Below are the code and all the weights of a small trained network. Each question names an input and a class and asks about switching units off, where a switched-off unit gives its printed mean instead of its output.

import numpy as np


def w(rows, s, z=0):
    codes = np.array(rows[::2]) - 128.0
    scale = np.full(codes.shape[1], s)
    scale[-1] = z or s
    return codes * scale


def f(y):
    return np.maximum(y, 0)


def log_softmax(a):
    a = a - a.max(-1, keepdims=True)
    return a - np.log(np.exp(a).sum(-1, keepdims=True))


def net(x, mask):
    res = np.array(x, float).reshape(1, 3) / 4 @ E
    y = f(res @ A[0][:, :-1].T + A[0][:, -1])
    res = res + np.where(mask, y, B[0][:, -1]) @ B[0][:, :-1]
    return log_softmax(res[-1] @ U[:, :-1].T + U[:, -1])


A, B = {}, {}
E = w([
[254,188,171,193],'x0',
[100,190,212,40],'x1',
[233,48,131,46],'x2',
],0.0093)
A[0] = w([
[142,70,113,190,78],'n0',
[67,126,108,54,49],'n1',
[140,53,63,206,94],'n2',
[164,163,186,160,72],'n3',
[198,224,252,135,74],'n4',
[65,169,159,217,141],'n5',
[100,184,155,117,91],'n6',
[176,52,134,94,179],'n7',
[96,152,90,185,74],'n8',
[91,114,213,88,74],'n9',
[226,136,126,234,140],'n10',
[126,69,85,198,80],'n11',
[101,95,147,118,85],'n12',
[188,87,122,108,56],'n13',
[106,193,213,84,84],'n14',
[164,45,162,55,175],'n15',
[46,154,172,149,133],'n16',
[78,63,92,145,91],'n17',
[118,102,94,100,253],'n18',
[97,139,136,198,59],'n19',
[78,61,42,80,126],'n20',
[72,121,76,78,224],'n21',
[216,206,74,153,142],'n22',
[136,76,16,227,69],'n23',
[77,185,102,155,118],'n24',
],0.012,0.0065)
B[0] = w([
[174,208,178,40,172],'n0',
[117,197,24,63,163],'n1',
[182,208,153,61,205],'n2',
[102,185,50,102,170],'n3',
[103,196,54,103,218],'n4',
[198,50,93,203,205],'n5',
[201,101,150,129,160],'n6',
[172,76,126,232,205],'n7',
[189,48,109,181,163],'n8',
[174,208,136,46,156],'n9',
[41,183,46,156,249],'n10',
[214,215,195,62,181],'n11',
[131,159,78,112,139],'n12',
[168,69,55,195,168],'n13',
[217,168,163,81,179],'n14',
[211,92,131,197,205],'n15',
[181,131,129,172,184],'n16',
[53,195,25,159,170],'n17',
[106,194,134,217,190],'n18',
[183,55,88,161,159],'n19',
[108,181,30,178,199],'n20',
[101,206,101,175,196],'n21',
[57,161,46,182,213],'n22',
[211,182,180,2,218],'n23',
[193,61,139,182,176],'n24',
],0.0085,0.014)
U = w([
[225,200,148,39,162],'0',
[61,182,36,159,54],'1',
[215,67,97,213,123],'2',
[135,168,127,194,211],'3',
[3,66,246,89,2],'4',
[88,63,195,103,2],'5',
[111,57,193,81,2],'6',
[62,31,211,111,2],'7',
],0.011,0.0065)

Each question gives the input, the list of numbers given to net, and the class t.
The units are the neurons (one row each of A and B). Each row of codes is followed by its name. A weight is (code - 128) times the scale printed after its matrix; where a second scale follows, it is the last column's (A, B and U).
mask holds one flag per neuron, in row order. A switched-off neuron (its flag False) gives its mean, the last column of its row in B, instead of its output. The means were averaged over made-up inputs and are rounded, as every weight is.
A unit's drop is (log p(t) with every unit on - log p(t) with that unit switched off) / (log p(t) with every unit on - log p(t) with every unit switched off).
The circuit of an input: a set's keep is (log p(t) with only the set's units on - log p(t) with every unit switched off) / (log p(t) with every unit on - log p(t) with every unit switched off). Starting from the 12 units with the biggest drops (on a tie, the unit counted first), units are removed one at a time, each time the one whose removal leaves the highest keep (on an exact tie, the one counted first), for as long as the keep stays at least 0.8.
circuit, biggest first: the units of the circuit, biggest drop first
top k neurons: the k neurons with the biggest drops, biggest first
drop of u: that unit's drop, to one decimal
input [-5,-7,-8], class 2: circuit, biggest first -> (n5)
input [-6,7,-2], class 0: top 3 neurons -> (n14, n10, n9)
input [-4,1,-5], class 2: circuit, biggest first -> (n10, n5)
input [-5,5,0], class 0: top 3 neurons -> (n10, n22, n9)
input [5,-5,-4], class 0: top 2 neurons -> (n23, n11)
input [-4,2,6], class 2: top 2 neurons -> (n15, n10)
input [-1,-4,4], class 0: top 2 neurons -> (n5, n2)
input [-3,-3,3], class 3: top 2 neurons -> (n10, n5)
input [7,5,-5], class 1: top 2 neurons -> (n4, n23)
input [-4,-8,-8], class 0: top 3 neurons -> (n23, n11, n2)
input [8,-4,-7], class 1: top 2 neurons -> (n10, n22)
input [6,-6,-6], class 0: top 4 neurons -> (n23, n11, n2, n0)
input [-5,6,-1], class 0: top 3 neurons -> (n10, n14, n9)
input [7,-5,-2], class 1: top 2 neurons -> (n10, n22)
input [4,-8,-8], class 0: top neuron -> (n23)
input [7,-8,-2], class 0: drop of n23 -> 0.8
input [6,-2,-7], class 2: drop of n19 -> 0.4
input [4,-2,-2], class 1: drop of n15 -> 0.1
